Below are the code and all the weights of a small trained network. Each question names an input and a class and asks about switching units off, where a switched-off unit gives its printed mean instead of its output.

import numpy as np


def w(rows, s, z=0):
    codes = np.array(rows[::2]) - 128.0
    scale = np.full(codes.shape[1], s)
    scale[-1] = z or s
    return codes * scale


def f(y):
    return np.maximum(y, 0)


def log_softmax(a):
    a = a - a.max(-1, keepdims=True)
    return a - np.log(np.exp(a).sum(-1, keepdims=True))


def net(x, mask):
    res = np.array(x, float).reshape(1, 6) / 4 @ E
    y = f(res @ A[0][:, :-1].T + A[0][:, -1])
    res = res + np.where(mask, y, B[0][:, -1]) @ B[0][:, :-1]
    return log_softmax(res[-1] @ U[:, :-1].T + U[:, -1])


A, B = {}, {}
E = w([
[112,142,148,140,128,122,114,97,107,136],'x0',
[136,152,133,149,165,106,104,106,101,153],'x1',
[95,224,145,157,148,247,148,191,118,124],'x2',
[127,170,122,146,106,133,115,88,136,122],'x3',
[88,120,88,160,140,95,219,102,140,216],'x4',
[33,142,54,76,155,118,116,121,76,70],'x5',
],0.016)
A[0] = w([
[90,153,130,99,146,192,175,205,117,200,131],'N1',
[89,142,47,57,162,105,94,169,68,64,198],'N2',
[189,116,254,121,102,154,58,133,185,127,226],'N3',
[175,125,142,159,112,101,130,81,83,125,180],'N4',
[10,141,42,105,150,104,166,112,133,169,41],'N5',
[56,212,152,138,134,200,118,152,91,72,169],'N6',
[69,134,79,102,135,122,203,85,106,147,92],'N7',
[124,92,103,69,129,99,41,109,107,97,207],'N8',
[163,6,110,107,134,52,146,86,207,136,254],'N9',
[113,112,148,227,105,98,216,132,155,178,118],'N10',
[167,190,144,171,93,120,202,101,154,162,165],'N11',
[97,150,113,45,102,118,80,123,86,89,131],'N12',
[91,201,160,196,126,219,156,228,59,142,196],'N13',
],0.0085,0.0052)
B[0] = w([
[174,99,151,123,170,140,147,141,191,121,188],'N1',
[131,211,105,140,138,172,75,86,157,78,218],'N2',
[180,195,127,145,93,48,104,200,75,167,223],'N3',
[158,94,150,177,130,84,100,142,109,126,170],'N4',
[186,175,160,105,72,93,88,254,155,139,194],'N5',
[127,206,124,108,152,187,112,178,196,104,220],'N6',
[224,150,105,199,36,54,101,196,106,149,180],'N7',
[157,99,8,91,127,112,78,96,104,41,203],'N8',
[110,96,112,197,116,52,130,106,52,128,249],'N9',
[65,46,118,118,159,159,183,68,160,174,193],'N10',
[116,75,167,181,116,111,133,112,173,208,184],'N11',
[67,100,147,126,141,176,74,89,99,113,185],'N12',
[153,147,231,57,186,183,208,149,180,169,236],'N13',
],0.0095,0.02)
U = w([
[184,123,104,178,49,41,66,166,69,122,224],'0',
[214,199,173,97,129,114,138,197,154,172,160],'1',
[68,35,113,168,134,61,179,21,102,183,105],'2',
[80,77,177,125,183,181,202,61,206,211,96],'3',
[37,119,64,131,141,105,67,2,96,31,104],'4',
[69,179,139,59,224,186,116,76,179,79,2],'5',
],0.0074,0.0025)

Each question gives the input, the list of numbers given to net, and the class t.
The units are the neurons (one row each of A and B). Each row of codes is followed by its name. A weight is (code - 128) times the scale printed after its matrix; where a second scale follows, it is the last column's (A, B and U).
mask holds one flag per neuron, in row order. A switched-off neuron (its flag False) gives its mean, the last column of its row in B, instead of its output. The means were averaged over made-up inputs and are rounded, as every weight is.
A unit's drop is (log p(t) with every unit on - log p(t) with that unit switched off) / (log p(t) with every unit on - log p(t) with every unit switched off).
The circuit of an input: a set's keep is (log p(t) with only the set's units on - log p(t) with every unit switched off) / (log p(t) with every unit on - log p(t) with every unit switched off). Starting from the 12 units with the biggest drops (on a tie, the unit counted first), units are removed one at a time, each time the one whose removal leaves the highest keep (on an exact tie, the one counted first), for as long as the keep stays at least 0.8.
circuit, biggest first: the units of the circuit, biggest drop first
most important unit: the unit with the biggest drop
top k neurons: the k neurons with the biggest drops, biggest first
drop when u is switched off: that unit's drop, to one decimal
input [2,-1,0,-3,-2,1], class 4: circuit, biggest first	[N13 N5 N7]
input [-3,7,-6,7,1,-6], class 2: circuit, biggest first	[N10 N5]
input [-7,-1,-1,-2,7,6], class 0: top 2 neurons	[N13 N7]
input [4,-2,4,-4,4,0], class 3: top 2 neurons	[N3 N10]
input [8,4,2,1,4,8], class 1: circuit, biggest first	[N5]
input [-4,-2,-5,0,0,5], class 4: top 4 neurons	[N3 N2 N8 N12]
input [2,0,8,4,-1,1], class 5: top 2 neurons	[N6 N3]
input [6,5,0,0,8,-7], class 2: top 2 neurons	[N13 N6]
input [-1,-3,-4,-3,7,0], class 2: top 2 neurons	[N10 N3]
input [0,6,-2,-2,5,0], class 2: top 3 neurons	[N3 N10 N6]
input [-4,3,0,0,-3,-8], class 0: top 3 neurons	[N13 N6 N3]
input [-5,5,-4,7,-8,1], class 4: drop when N7 is switched off	0.3
input [-1,0,2,0,1,-1], class 3: drop when N5 is switched off	0.2
input [-4,-8,6,2,2,-8], class 3: drop when N10 is switched off	0.2
input [5,5,1,-7,4,-6], class 3: drop when N8 is switched off	0.1
input [-3,-4,0,-2,6,-5], class 2: most important unit	N13
